Here is a tiny trained network, its code and every weight. The questions are about switching its units off for an input and a class, where a switched-off unit gives its printed mean instead of its output.

import numpy as np


def w(rows, s, z=0):
    codes = np.array(rows[::2]) - 128.0
    scale = np.full(codes.shape[1], s)
    scale[-1] = z or s
    return codes * scale


def norm(h):
    return h / np.sqrt((h * h).mean(-1, keepdims=True) + 1e-5)


def f(y):
    return y / 2 * (1 + np.tanh(0.7978845608 * (y + 0.044715 * y**3)))


def log_softmax(a):
    a = a - a.max(-1, keepdims=True)
    return a - np.log(np.exp(a).sum(-1, keepdims=True))


def net(x, mask):
    res = np.array(x, float).reshape(1, 6) / 4 @ E
    u = 0
    for l in range(3):
        y = f(norm(res) @ A[l][:, :-1].T + A[l][:, -1])
        res = res + np.where(mask[u : u + 4], y, B[l][:, -1]) @ B[l][:, :-1]
        u += 4
    return log_softmax(norm(res)[-1] @ U[:, :-1].T + U[:, -1])


A, B = {}, {}
E = w([
[161,148,210],'x0',
[120,117,69],'x1',
[111,217,172],'x2',
[95,59,81],'x3',
[254,100,116],'x4',
[159,206,64],'x5',
],0.0091)
A[0] = w([
[50,218,159,131],'0.n1',
[12,18,186,105],'0.n2',
[85,165,2,99],'0.n3',
[110,62,19,1],'0.n4',
],0.0098,0.0046)
B[0] = w([
[204,101,120,221],'0.n1',
[75,107,166,252],'0.n2',
[109,72,127,218],'0.n3',
[7,164,102,171],'0.n4',
],0.019,0.0048)
A[1] = w([
[137,250,161,107],'1.n1',
[127,128,126,1],'1.n2',
[101,195,149,54],'1.n3',
[112,204,141,75],'1.n4',
],0.017,0.006)
B[1] = w([
[188,72,137,254],'1.n1',
[100,224,7,81],'1.n2',
[161,168,89,107],'1.n3',
[183,155,112,123],'1.n4',
],0.021,0.0036)
A[2] = w([
[165,110,14,31],'2.n1',
[165,6,73,182],'2.n2',
[187,90,233,250],'2.n3',
[122,134,129,14],'2.n4',
],0.013,0.0015)
B[2] = w([
[161,54,57,154],'2.n1',
[51,255,120,231],'2.n2',
[85,225,192,255],'2.n3',
[127,121,121,119],'2.n4',
],0.017,0.0096)
U = w([
[56,126,166,210],'0',
[244,214,202,194],'1',
[138,144,5,3],'2',
],0.015,0.0049)

Each question gives the input, the list of numbers given to net, and the class t.
The units are the neurons (one row each of A and B). Each row of codes is followed by its name. A weight is (code - 128) times the scale printed after its matrix; where a second scale follows, it is the last column's (A, B and U).
mask holds one flag per neuron, layer by layer. A switched-off neuron (its flag False) gives its mean, the last column of its row in B, instead of its output. The means were averaged over made-up inputs and are rounded, as every weight is.
A unit's drop is (log p(t) with every unit on - log p(t) with that unit switched off) / (log p(t) with every unit on - log p(t) with every unit switched off).
The circuit of an input: a set's keep is (log p(t) with only the set's units on - log p(t) with every unit switched off) / (log p(t) with every unit on - log p(t) with every unit switched off). Starting from all 12 units, units are removed one at a time, each time the one whose removal leaves the highest keep (on an exact tie, the one counted first), for as long as the keep stays at least 0.8.
circuit, biggest first: the units of the circuit, biggest drop first
top k neurons: the k neurons with the biggest drops, biggest first
top k neurons in layer l: the k neurons of layer l with the biggest drops, biggest first
drop when u is switched off: that unit's drop, to one decimal
input [-5,-1,5,-5,-8,-5], class 1: circuit, biggest first => (0.n3 0.n1 1.n3)
input [-3,7,-5,-6,8,0], class 2: circuit, biggest first => (2.n1)
input [4,3,3,8,-2,7], class 2: circuit, biggest first => (0.n2 2.n1)
input [6,-5,2,-1,-8,-2], class 1: top 2 neurons => (0.n3 2.n2)
input [-6,-4,-1,1,5,2], class 2: circuit, biggest first => (0.n2 2.n1)
input [-3,5,7,1,-6,5], class 2: top 4 neurons => (0.n2 2.n1 2.n3 1.n1)
input [3,7,-4,-3,5,7], class 2: circuit, biggest first => (2.n1 1.n1)
input [2,1,-7,6,2,5], class 2: top 3 neurons => (2.n3 0.n2 2.n1)
input [-5,-4,-1,-5,-4,0], class 1: top 2 neurons => (0.n1 0.n4)
input [-8,0,-6,-5,-8,5], class 2: top 4 neurons => (2.n3 0.n2 0.n1 2.n1)
input [-7,-5,3,1,8,8], class 2: top 2 neurons => (2.n1 2.n3)
input [1,2,4,0,-6,-2], class 1: top 2 neurons in layer 2 => (2.n3 2.n2)
input [5,-5,5,8,-5,7], class 1: drop when 0.n2 is switched off => 0.1
input [-2,-6,5,2,-8,6], class 1: drop when 0.n3 is switched off => 0.0
input [-7,-7,8,-4,-5,-6], class 1: top neuron => (0.n3)
input [4,4,7,3,-7,2], class 1: drop when 0.n4 is switched off => -0.1
